Here is a tiny trained network, its code and every weight. The questions are about switching its units off for an input and a class, where a switched-off unit gives its printed mean instead of its output.

import numpy as np


def w(rows, s, z=0):
    codes = np.array(rows[::2]) - 128.0
    scale = np.full(codes.shape[1], s)
    scale[-1] = z or s
    return codes * scale


def norm(h):
    return h / np.sqrt((h * h).mean(-1, keepdims=True) + 1e-5)


def f(y):
    return y / 2 * (1 + np.tanh(0.7978845608 * (y + 0.044715 * y**3)))


def log_softmax(a):
    a = a - a.max(-1, keepdims=True)
    return a - np.log(np.exp(a).sum(-1, keepdims=True))


def net(x, mask):
    res = np.array(x, float).reshape(1, 5) / 4 @ E
    u = 0
    for l in range(2):
        y = f(norm(res) @ A[l][:, :-1].T + A[l][:, -1])
        res = res + np.where(mask[u : u + 9], y, B[l][:, -1]) @ B[l][:, :-1]
        u += 9
    return log_softmax(norm(res)[-1] @ U[:, :-1].T + U[:, -1])


A, B = {}, {}
E = w([
[135,125,123,123,125,134,127],'x0',
[148,103,100,25,107,2,29],'x1',
[125,125,128,126,129,130,127],'x2',
[246,34,230,121,141,106,151],'x3',
[195,160,45,128,202,81,181],'x4',
],0.0088)
A[0] = w([
[112,172,74,174,157,215,107,4],'L0N1',
[172,99,163,197,111,165,158,47],'L0N2',
[52,170,173,111,63,62,120,54],'L0N3',
[71,160,94,59,115,42,8,93],'L0N4',
[184,53,193,135,213,225,170,37],'L0N5',
[114,167,24,104,201,104,149,19],'L0N6',
[186,32,192,71,82,38,132,24],'L0N7',
[148,114,86,121,227,93,182,202],'L0N8',
[91,90,95,254,140,242,174,48],'L0N9',
],0.0083,0.0036)
B[0] = w([
[85,13,151,163,143,101,188,169],'L0N1',
[111,231,169,127,138,112,154,168],'L0N2',
[95,114,119,112,82,227,128,159],'L0N3',
[136,182,112,36,66,208,174,253],'L0N4',
[144,221,149,139,7,140,150,206],'L0N5',
[96,161,161,114,254,130,132,189],'L0N6',
[139,56,153,120,210,132,96,207],'L0N7',
[188,113,49,197,119,101,168,204],'L0N8',
[123,66,86,112,170,60,42,236],'L0N9',
],0.0091,0.0075)
A[1] = w([
[85,124,68,156,211,99,174,1],'L1N1',
[67,43,162,121,121,165,101,160],'L1N2',
[198,155,96,59,136,78,165,92],'L1N3',
[3,56,77,132,52,218,86,93],'L1N4',
[170,119,131,143,88,170,238,31],'L1N5',
[117,228,55,108,160,71,128,56],'L1N6',
[180,216,115,133,131,118,181,29],'L1N7',
[109,202,229,99,53,150,85,103],'L1N8',
[208,170,135,100,183,60,179,53],'L1N9',
],0.011,0.0054)
B[1] = w([
[143,21,115,125,139,198,237,191],'L1N1',
[205,200,231,86,171,103,164,202],'L1N2',
[42,166,153,195,184,30,77,193],'L1N3',
[124,136,53,186,142,10,8,254],'L1N4',
[164,212,117,191,94,135,159,148],'L1N5',
[111,129,234,25,102,159,196,185],'L1N6',
[186,218,145,84,72,144,109,168],'L1N7',
[114,23,125,163,83,254,214,234],'L1N8',
[80,182,94,152,93,90,28,192],'L1N9',
],0.0096,0.0082)
U = w([
[66,79,63,191,204,39,27,254],'0',
[42,98,53,76,63,197,60,144],'1',
[118,92,230,208,59,215,194,76],'2',
[198,35,216,68,152,141,88,59],'3',
[23,66,26,177,232,170,246,100],'4',
[46,252,68,24,196,82,196,7],'5',
[180,247,112,204,100,93,201,93],'6',
],0.012,0.0053)

Each question gives the input, the list of numbers given to net, and the class t.
The units are the neurons (one row each of A and B). Each row of codes is followed by its name. A weight is (code - 128) times the scale printed after its matrix; where a second scale follows, it is the last column's (A, B and U).
mask holds one flag per neuron, layer by layer. A switched-off neuron (its flag False) gives its mean, the last column of its row in B, instead of its output. The means were averaged over made-up inputs and are rounded, as every weight is.
A unit's drop is (log p(t) with every unit on - log p(t) with that unit switched off) / (log p(t) with every unit on - log p(t) with every unit switched off).
The circuit of an input: a set's keep is (log p(t) with only the set's units on - log p(t) with every unit switched off) / (log p(t) with every unit on - log p(t) with every unit switched off). Starting from the 12 units with the biggest drops (on a tie, the unit counted first), units are removed one at a time, each time the one whose removal leaves the highest keep (on an exact tie, the one counted first), for as long as the keep stays at least 0.8.
units of the circuit, in order: the units of the circuit, biggest drop first
most important unit: the unit with the biggest drop
top k neurons: the k neurons with the biggest drops, biggest first
top k neurons in layer l: the k neurons of layer l with the biggest drops, biggest first
drop when u is switched off: that unit's drop, to one decimal
input [2,6,4,1,-1], class 3: top 3 neurons : [L0N7; L0N5; L1N9]
input [-6,5,-5,0,8], class 5: top 2 neurons : [L1N6; L1N4]
input [0,0,-4,7,-5], class 2: top neuron : [L0N5]
input [-7,0,-6,-8,4], class 4: units of the circuit, in order : [L1N1; L0N1]
input [1,0,6,0,2], class 4: top 3 neurons in layer 1 : [L1N1; L1N4; L1N2]
input [2,0,-3,-3,7], class 4: top 3 neurons : [L1N1; L0N5; L0N4]
input [-2,7,-8,1,-2], class 3: top 3 neurons in layer 0 : [L0N7; L0N5; L0N8]
input [3,-1,5,7,3], class 6: top 2 neurons : [L0N5; L0N9]
input [2,7,-3,0,2], class 5: top 3 neurons in layer 0 : [L0N4; L0N9; L0N1]
input [0,3,-4,1,-8], class 3: top 4 neurons : [L1N2; L0N5; L0N7; L1N4]
input [-5,6,8,-1,3], class 5: top 2 neurons : [L0N4; L1N4]
input [-2,0,0,-6,7], class 4: top 3 neurons : [L1N1; L0N5; L0N1]
input [-5,-5,4,1,7], class 6: top 2 neurons in layer 1 : [L1N7; L1N8]
input [4,-1,5,-1,-6], class 0: units of the circuit, in order : [L1N4]
input [-5,0,-5,-1,0], class 0: top 4 neurons : [L1N4; L0N5; L0N3; L0N2]
input [3,-1,-7,-1,7], class 4: top 2 neurons in layer 1 : [L1N1; L1N4]
input [-3,-8,-4,-1,-4], class 0: top 2 neurons : [L0N9; L1N4]
input [-8,-2,7,0,-1], class 0: top 2 neurons in layer 0 : [L0N9; L0N6]
input [-5,2,5,1,-1], class 3: top 2 neurons : [L0N7; L1N2]
input [-1,-1,5,2,1], class 6: most important unit : L0N8
input [3,-8,-8,0,-2], class 0: drop when L0N9 is switched off : 1.1
input [-7,-3,8,3,2], class 6: drop when L0N8 is switched off : 0.2
input [2,0,0,-7,-3], class 0: drop when L1N4 is switched off : 2.3
